Below is a small trained network, with its code and all its weights. Each question gives an input and a class and asks what happens when units are switched off, that is, made to give their printed mean instead of their output.

import numpy as np


def w(rows, s, z=0):
    codes = np.array(rows[::2]) - 128.0
    scale = np.full(codes.shape[1], s)
    scale[-1] = z or s
    return codes * scale


def norm(h):
    return h / np.sqrt((h * h).mean(-1, keepdims=True) + 1e-5)


def f(y):
    return np.maximum(y, 0)


def log_softmax(a):
    a = a - a.max(-1, keepdims=True)
    return a - np.log(np.exp(a).sum(-1, keepdims=True))


def net(x, mask):
    res = np.array(x, float).reshape(1, 5) / 4 @ E
    u = 0
    for l in range(3):
        y = f(norm(res) @ A[l][:, :-1].T + A[l][:, -1])
        res = res + np.where(mask[u : u + 3], y, B[l][:, -1]) @ B[l][:, :-1]
        u += 3
    return log_softmax(norm(res)[-1] @ U[:, :-1].T + U[:, -1])


A, B = {}, {}
E = w([
[89,122,205,173,85,92,175],'x0',
[160,101,55,195,160,186,164],'x1',
[193,73,163,70,132,131,178],'x2',
[21,100,141,75,141,151,59],'x3',
[244,101,70,135,171,66,254],'x4',
],0.0067)
A[0] = w([
[161,196,254,184,64,78,150,196],'L0N1',
[207,136,232,143,158,115,34,2],'L0N2',
[46,129,144,200,112,64,232,93],'L0N3',
],0.0062,0.0016)
B[0] = w([
[95,110,126,137,67,120,192,254],'L0N1',
[150,80,116,121,90,118,154,164],'L0N2',
[254,86,110,192,64,74,143,214],'L0N3',
],0.012,0.0044)
A[1] = w([
[101,207,81,93,139,1,149,248],'L1N1',
[101,165,120,103,127,102,125,4],'L1N2',
[124,83,183,103,95,97,148,218],'L1N3',
],0.0092,0.0023)
B[1] = w([
[57,209,182,190,218,208,150,226],'L1N1',
[136,112,205,147,137,101,2,140],'L1N2',
[133,126,103,54,129,149,150,255],'L1N3',
],0.0082,0.0053)
A[2] = w([
[121,116,131,110,125,116,149,4],'L2N1',
[230,65,114,211,211,119,177,219],'L2N2',
[154,69,178,2,77,114,138,190],'L2N3',
],0.0081,0.0028)
B[2] = w([
[127,136,175,88,106,107,150,130],'L2N1',
[113,199,114,48,102,107,170,254],'L2N2',
[45,164,93,78,116,140,254,217],'L2N3',
],0.0085,0.0082)
U = w([
[112,200,122,47,128,139,255,252],'0',
[51,154,186,125,164,231,33,252],'1',
[135,188,123,209,212,154,125,4],'2',
[144,51,219,242,62,117,222,58],'3',
[141,42,161,162,179,29,28,4],'4',
],0.006,0.0028)

Each question gives the input, the list of numbers given to net, and the class t.
The units are the neurons (one row each of A and B). Each row of codes is followed by its name. A weight is (code - 128) times the scale printed after its matrix; where a second scale follows, it is the last column's (A, B and U).
mask holds one flag per neuron, layer by layer. A switched-off neuron (its flag False) gives its mean, the last column of its row in B, instead of its output. The means were averaged over made-up inputs and are rounded, as every weight is.
A unit's drop is (log p(t) with every unit on - log p(t) with that unit switched off) / (log p(t) with every unit on - log p(t) with every unit switched off).
The circuit of an input: a set's keep is (log p(t) with only the set's units on - log p(t) with every unit switched off) / (log p(t) with every unit on - log p(t) with every unit switched off). Starting from all 9 units, units are removed one at a time, each time the one whose removal leaves the highest keep (on an exact tie, the one counted first), for as long as the keep stays at least 0.8.
units of the circuit, in order: the units of the circuit, biggest drop first
top k neurons: the k neurons with the biggest drops, biggest first
top k neurons in layer l: the k neurons of layer l with the biggest drops, biggest first
drop when u is switched off: that unit's drop, to one decimal
input [5,0,-1,0,-2], class 3: units of the circuit, in order => [L0N3]
input [3,7,-1,-4,-6], class 3: top 3 neurons => [L2N3, L1N1, L1N3]
input [-3,-8,-1,2,1], class 1: units of the circuit, in order => [L1N1, L2N2, L2N3]
input [-6,5,1,-1,-3], class 1: top 2 neurons => [L0N3, L2N3]
input [-6,-5,-2,-8,-2], class 2: top 2 neurons in layer 2 => [L2N2, L2N3]
input [6,-1,-5,-8,-6], class 3: top 2 neurons in layer 2 => [L2N2, L2N3]
input [-4,-4,2,7,7], class 1: drop when L0N3 is switched off => 0.6
input [-4,-6,-8,-8,-1], class 2: drop when L2N3 is switched off => 0.2
input [-1,2,-2,-2,-3], class 1: drop when L0N3 is switched off => 0.5
input [-7,1,-5,8,2], class 1: drop when L2N1 is switched off => 0.0
